Below are the code and all the weights of a small trained network. Each question names an input and a target symbol and asks about switching units off, where a switched-off unit gives its printed mean instead of its output.

import numpy as np


def w(rows, s, z=0):
    codes = np.array(rows[::2]) - 128.0
    scale = np.full(codes.shape[1], s)
    scale[-1] = z or s
    return codes * scale


def f(y):
    return np.maximum(y, 0)


def softmax(a):
    e = np.exp(a - a.max(-1, keepdims=True))
    return e / e.sum(-1, keepdims=True)


def log_softmax(a):
    a = a - a.max(-1, keepdims=True)
    return a - np.log(np.exp(a).sum(-1, keepdims=True))


def net(x, mask):
    ids = ['ΘΛΠΩαβημφψ'.index(c) for c in x.split()]
    T = len(ids)
    res = E[ids] + P[:T]
    u = 0
    for l in range(3):
        r = res
        for j in range(3):
            rows = slice(2 * j, 2 * j + 2)
            q, k, v = (r @ M[l][rows].T for M in (Q, K, V))
            z = softmax(np.where(np.tri(T) > 0, q @ k.T / 2**0.5, -1e9)) @ v
            o = O[l][rows]
            res = res + np.where(mask[u + j], z, o[:, -1]) @ o[:, :-1]
        u += 3
        y = f(res @ A[l][:, :-1].T + A[l][:, -1])
        res = res + np.where(mask[u : u + 4], y, B[l][:, -1]) @ B[l][:, :-1]
        u += 4
    return log_softmax(res[-1] @ U[:, :-1].T + U[:, -1])


Q, K, V, O, A, B = {}, {}, {}, {}, {}, {}
E = w([
[109,54,45,165,82,138,109,114],'Θ',
[126,103,105,116,88,214,232,167],'Λ',
[153,124,148,147,85,22,98,96],'Π',
[120,136,135,84,166,151,64,30],'Ω',
[124,182,66,185,171,155,42,216],'α',
[164,154,175,109,98,115,254,72],'β',
[122,146,102,75,172,152,77,27],'η',
[107,122,210,110,172,164,49,49],'μ',
[116,193,171,126,172,74,171,220],'φ',
[121,143,32,15,134,135,77,51],'ψ',
],0.0081)
P = w([
[213,39,88,92,206,101,149,186],'0',
[210,65,120,118,186,121,134,169],'1',
[189,108,115,111,164,124,135,140],'2',
[161,133,121,112,159,136,131,119],'3',
[137,151,120,105,141,136,125,116],'4',
[111,159,130,105,131,141,117,104],'5',
[94,177,125,99,118,136,111,86],'6',
[75,184,133,103,105,145,110,83],'7',
[54,193,138,103,96,139,104,80],'8',
[34,206,141,106,83,141,104,71],'9',
[13,214,150,108,72,142,105,67],'10',
[3,230,129,117,66,134,117,44],'11',
],0.0058)
Q[0] = w([
[137,114,130,126,143,129,124,128],'0.h0',
[116,147,125,131,105,127,132,127],'0.h0',
[158,74,184,224,127,82,160,176],'0.h1',
[71,217,140,59,170,165,45,1],'0.h1',
[95,166,150,115,156,147,93,82],'0.h2',
[179,75,105,153,106,105,163,195],'0.h2',
],0.0094)
K[0] = w([
[133,120,126,132,134,126,127,133],'0.h0',
[113,142,132,121,120,131,129,120],'0.h0',
[254,94,98,104,169,107,124,138],'0.h1',
[20,202,133,111,62,127,110,109],'0.h1',
[87,178,81,99,79,138,110,102],'0.h2',
[179,75,166,154,194,117,135,157],'0.h2',
],0.0092)
V[0] = w([
[223,35,130,122,236,124,137,145],'0.h0',
[220,30,128,124,222,119,135,151],'0.h0',
[88,118,224,187,136,160,115,123],'0.h1',
[179,148,27,70,125,75,146,139],'0.h1',
[46,253,144,127,92,131,136,81],'0.h2',
[199,51,141,157,182,126,148,168],'0.h2',
],0.0057)
O[0] = w([
[213,98,137,97,184,132,128,137,250],'0.h0',
[255,82,137,82,196,130,123,144,241],'0.h0',
[88,98,52,113,99,173,142,136,53],'0.h1',
[188,172,233,150,165,58,139,131,204],'0.h1',
[49,197,155,122,128,117,132,100,91],'0.h2',
[196,84,99,131,133,145,157,192,128],'0.h2',
],0.0061,0.0022)
A[0] = w([
[144,138,140,117,93,166,198,133,252],'0.n0',
[135,98,130,149,92,75,110,123,206],'0.n1',
[129,201,165,162,182,100,91,177,247],'0.n2',
[142,158,254,112,146,34,132,97,154],'0.n3',
],0.0083,0.0025)
B[0] = w([
[132,116,168,120,101,154,236,125,183],'0.n0',
[152,90,114,149,94,77,107,111,165],'0.n1',
[132,213,175,147,173,86,92,207,228],'0.n2',
[173,198,255,124,141,54,152,108,255],'0.n3',
],0.0067,0.0047)
Q[1] = w([
[108,165,125,145,108,116,134,142],'1.h0',
[152,100,126,104,159,148,116,125],'1.h0',
[50,253,132,70,114,164,137,71],'1.h1',
[192,24,128,180,142,90,119,176],'1.h1',
[123,138,105,166,73,95,153,153],'1.h2',
[126,131,124,134,126,126,128,130],'1.h2',
],0.0038)
K[1] = w([
[100,149,142,123,131,131,126,120],'1.h0',
[153,119,114,140,139,131,127,149],'1.h0',
[17,212,125,125,36,107,128,94],'1.h1',
[254,54,123,122,232,153,127,165],'1.h1',
[89,156,177,142,117,170,96,93],'1.h2',
[126,128,130,126,131,133,123,127],'1.h2',
],0.0041)
V[1] = w([
[79,123,109,136,58,110,122,144],'1.h0',
[183,17,124,138,143,113,142,169],'1.h0',
[211,2,127,166,165,105,142,211],'1.h1',
[126,107,57,114,123,162,142,158],'1.h1',
[38,182,101,156,36,125,128,134],'1.h2',
[19,202,115,141,27,133,119,110],'1.h2',
],0.0048)
O[1] = w([
[140,96,134,213,83,95,138,137,68],'1.h0',
[202,90,146,62,160,127,121,137,176],'1.h0',
[248,79,120,116,122,105,119,169,174],'1.h1',
[165,157,173,147,124,77,127,138,94],'1.h1',
[124,130,127,253,62,91,147,140,21],'1.h2',
[88,135,118,251,58,93,152,134,6],'1.h2',
],0.0049,0.011)
A[1] = w([
[108,79,30,85,127,209,110,88,233],'1.n0',
[129,161,194,65,161,155,154,95,254],'1.n1',
[119,204,143,141,166,127,120,254,220],'1.n2',
[103,163,126,91,193,156,42,103,214],'1.n3',
],0.0073,0.0023)
B[1] = w([
[73,39,33,96,135,239,100,124,166],'1.n0',
[114,161,182,46,184,147,156,86,254],'1.n1',
[109,184,118,152,189,132,110,253,166],'1.n2',
[95,176,116,78,210,134,35,89,221],'1.n3',
],0.0061,0.017)
Q[2] = w([
[114,129,113,118,133,138,110,121],'2.h0',
[79,172,165,9,192,166,77,74],'2.h0',
[99,143,140,67,158,152,104,89],'2.h1',
[108,179,163,80,168,133,89,93],'2.h1',
[133,99,102,165,110,121,133,149],'2.h2',
[85,144,130,52,166,159,78,89],'2.h2',
],0.012)
K[2] = w([
[28,143,79,212,96,137,110,114],'2.h0',
[49,183,125,238,45,113,164,130],'2.h0',
[30,147,110,224,61,115,176,124],'2.h1',
[23,181,132,244,76,86,162,143],'2.h1',
[192,62,102,1,205,174,96,172],'2.h2',
[65,164,85,243,72,103,97,104],'2.h2',
],0.0039)
V[2] = w([
[179,136,183,124,117,83,222,182],'2.h0',
[120,124,179,119,96,128,232,50],'2.h0',
[116,214,254,99,170,114,127,148],'2.h1',
[109,114,69,154,133,226,185,233],'2.h1',
[176,67,107,153,84,121,183,166],'2.h2',
[81,69,87,110,130,185,100,68],'2.h2',
],0.0064)
O[2] = w([
[1,193,103,192,197,190,211,222,124],'2.h0',
[59,112,202,74,188,113,108,226,99],'2.h0',
[131,117,120,127,78,103,239,169,252],'2.h1',
[150,243,6,26,107,181,65,143,84],'2.h1',
[87,108,160,148,185,163,119,50,26],'2.h2',
[125,65,62,86,80,140,31,156,131],'2.h2',
],0.0057,0.023)
A[2] = w([
[129,209,45,126,167,184,26,95,102],'2.n0',
[143,125,139,103,130,56,78,177,227],'2.n1',
[67,187,167,147,185,139,202,254,41],'2.n2',
[74,95,34,77,108,217,127,152,250],'2.n3',
],0.0067,0.0013)
B[2] = w([
[145,165,197,254,143,188,131,108,191],'2.n0',
[168,141,135,171,101,84,99,204,176],'2.n1',
[111,67,52,166,147,133,58,75,252],'2.n2',
[140,95,112,242,66,137,197,184,190],'2.n3',
],0.0077,0.019)
U = w([
[165,41,80,182,84,126,79,93,141],'Θ',
[122,118,91,106,62,171,246,178,194],'Λ',
[156,170,97,133,106,149,207,1,139],'Π',
[155,125,227,161,103,59,204,167,169],'Ω',
[42,107,164,97,190,188,173,38,171],'α',
[129,143,117,60,115,110,102,133,73],'β',
[116,133,172,169,175,169,82,51,4],'η',
[137,117,85,68,99,113,83,116,87],'μ',
[141,215,167,169,143,153,109,212,131],'φ',
[80,104,39,141,176,98,69,198,109],'ψ',
],0.0069,0.003)

Each question gives the input, a string of symbols that net reads in full, and the target symbol t.
The units are the heads (2 rows each of Q, K, V and O) and the neurons (one row each of A and B). Each row of codes is followed by its name. A weight is (code - 128) times the scale printed after its matrix; where a second scale follows, it is the last column's (O, A, B and U).
mask holds one flag per unit, layer by layer, with each layer's heads first. A switched-off unit (its flag False) gives its mean, the last column of its rows in O or B, instead of its output. The means were averaged over made-up inputs and are rounded, as every weight is.
A unit's drop is (log p(t) with every unit on - log p(t) with that unit switched off) / (log p(t) with every unit on - log p(t) with every unit switched off).
The circuit of an input: a set's keep is (log p(t) with only the set's units on - log p(t) with every unit switched off) / (log p(t) with every unit on - log p(t) with every unit switched off). Starting from the 12 units with the biggest drops (on a tie, the unit counted first), units are removed one at a time, each time the one whose removal leaves the highest keep (on an exact tie, the one counted first), for as long as the keep stays at least 0.8.
units of the circuit, in order: the units of the circuit, biggest drop first
most important unit: the unit with the biggest drop
k most important neurons: the k neurons with the biggest drops, biggest first
k most important neurons of layer l: the k neurons of layer l with the biggest drops, biggest first
which heads matter: for each layer, one digit per head in row order, 1 if its drop is at least 0.15 and else 0, layers parted by /
input Θ Λ φ α Θ Θ η Ω Π η Ω φ, target ψ: 2 most important neurons	2.n2, 1.n2
input Ω ψ ψ, target Ω: units of the circuit, in order	0.h1, 2.h1, 2.n2
input Π η Π β Θ Π α φ η Θ Θ μ, target η: 2 most important neurons	1.n1, 1.n3
input φ β φ Ω Π Π η Ω μ ψ, target Θ: which heads matter	010 / 000 / 101
input Λ β β Λ φ Λ β Θ, target Θ: units of the circuit, in order	1.n1, 0.n3, 1.n0, 2.h0
input Ω ψ Θ η ψ Θ Ω, target η: which heads matter	000 / 000 / 010
input β φ ψ φ β ψ Λ α β η φ η, target Λ: which heads matter	010 / 000 / 011
input Ω α α ψ α Ω Π η η, target β: units of the circuit, in order	2.h0, 2.n2, 2.n3, 2.n0
input η Λ μ, target φ: which heads matter	000 / 000 / 010
input ψ Θ ψ ψ, target Ω: units of the circuit, in order	0.h1, 2.h1, 1.n0, 2.n2
input Λ α η α Ω Θ η, target η: 3 most important neurons of layer 1	1.n1, 1.n3, 1.n0
input Π α Λ Λ μ α ψ Π β, target α: which heads matter	000 / 000 / 100
input μ Θ Π ψ Λ Θ α β Π μ, target α: 3 most important neurons	1.n3, 1.n0, 0.n1
input φ Ω φ Π Θ μ α φ ψ Ω μ, target μ: units of the circuit, in order	2.h2, 1.h1, 2.h0, 0.h2
input Θ φ Λ Θ, target Θ: most important unit	0.n3
input Ω β Π α Λ μ, target φ: most important neuron of layer 2	2.n0
input Ω φ α ψ η β ψ, target ψ: which heads matter	000 / 000 / 101
input Θ Λ η α φ Θ φ η Θ μ Π, target Ω: which heads matter	000 / 000 / 010
input Ω φ η, target Λ: 2 most important neurons of layer 1	1.n2, 1.n0
input Λ Λ β, target α: which heads matter	000 / 000 / 101
input Π β Λ α ψ Π Π η, target α: most important unit	1.n3
input Λ Π Λ μ Ω Θ β μ η Λ, target Λ: which heads matter	000 / 000 / 000
input η μ Ω μ η φ ψ Ω α ψ, target Π: which heads matter	000 / 000 / 100
input Π Λ Ω η ψ β φ, target ψ: 2 most important neurons	2.n2, 1.n2
input Λ ψ Θ Θ φ η Θ ψ ψ Π η α, target φ: which heads matter	000 / 000 / 100
input β φ Λ φ ψ η Ω, target Ω: which heads matter	001 / 000 / 110
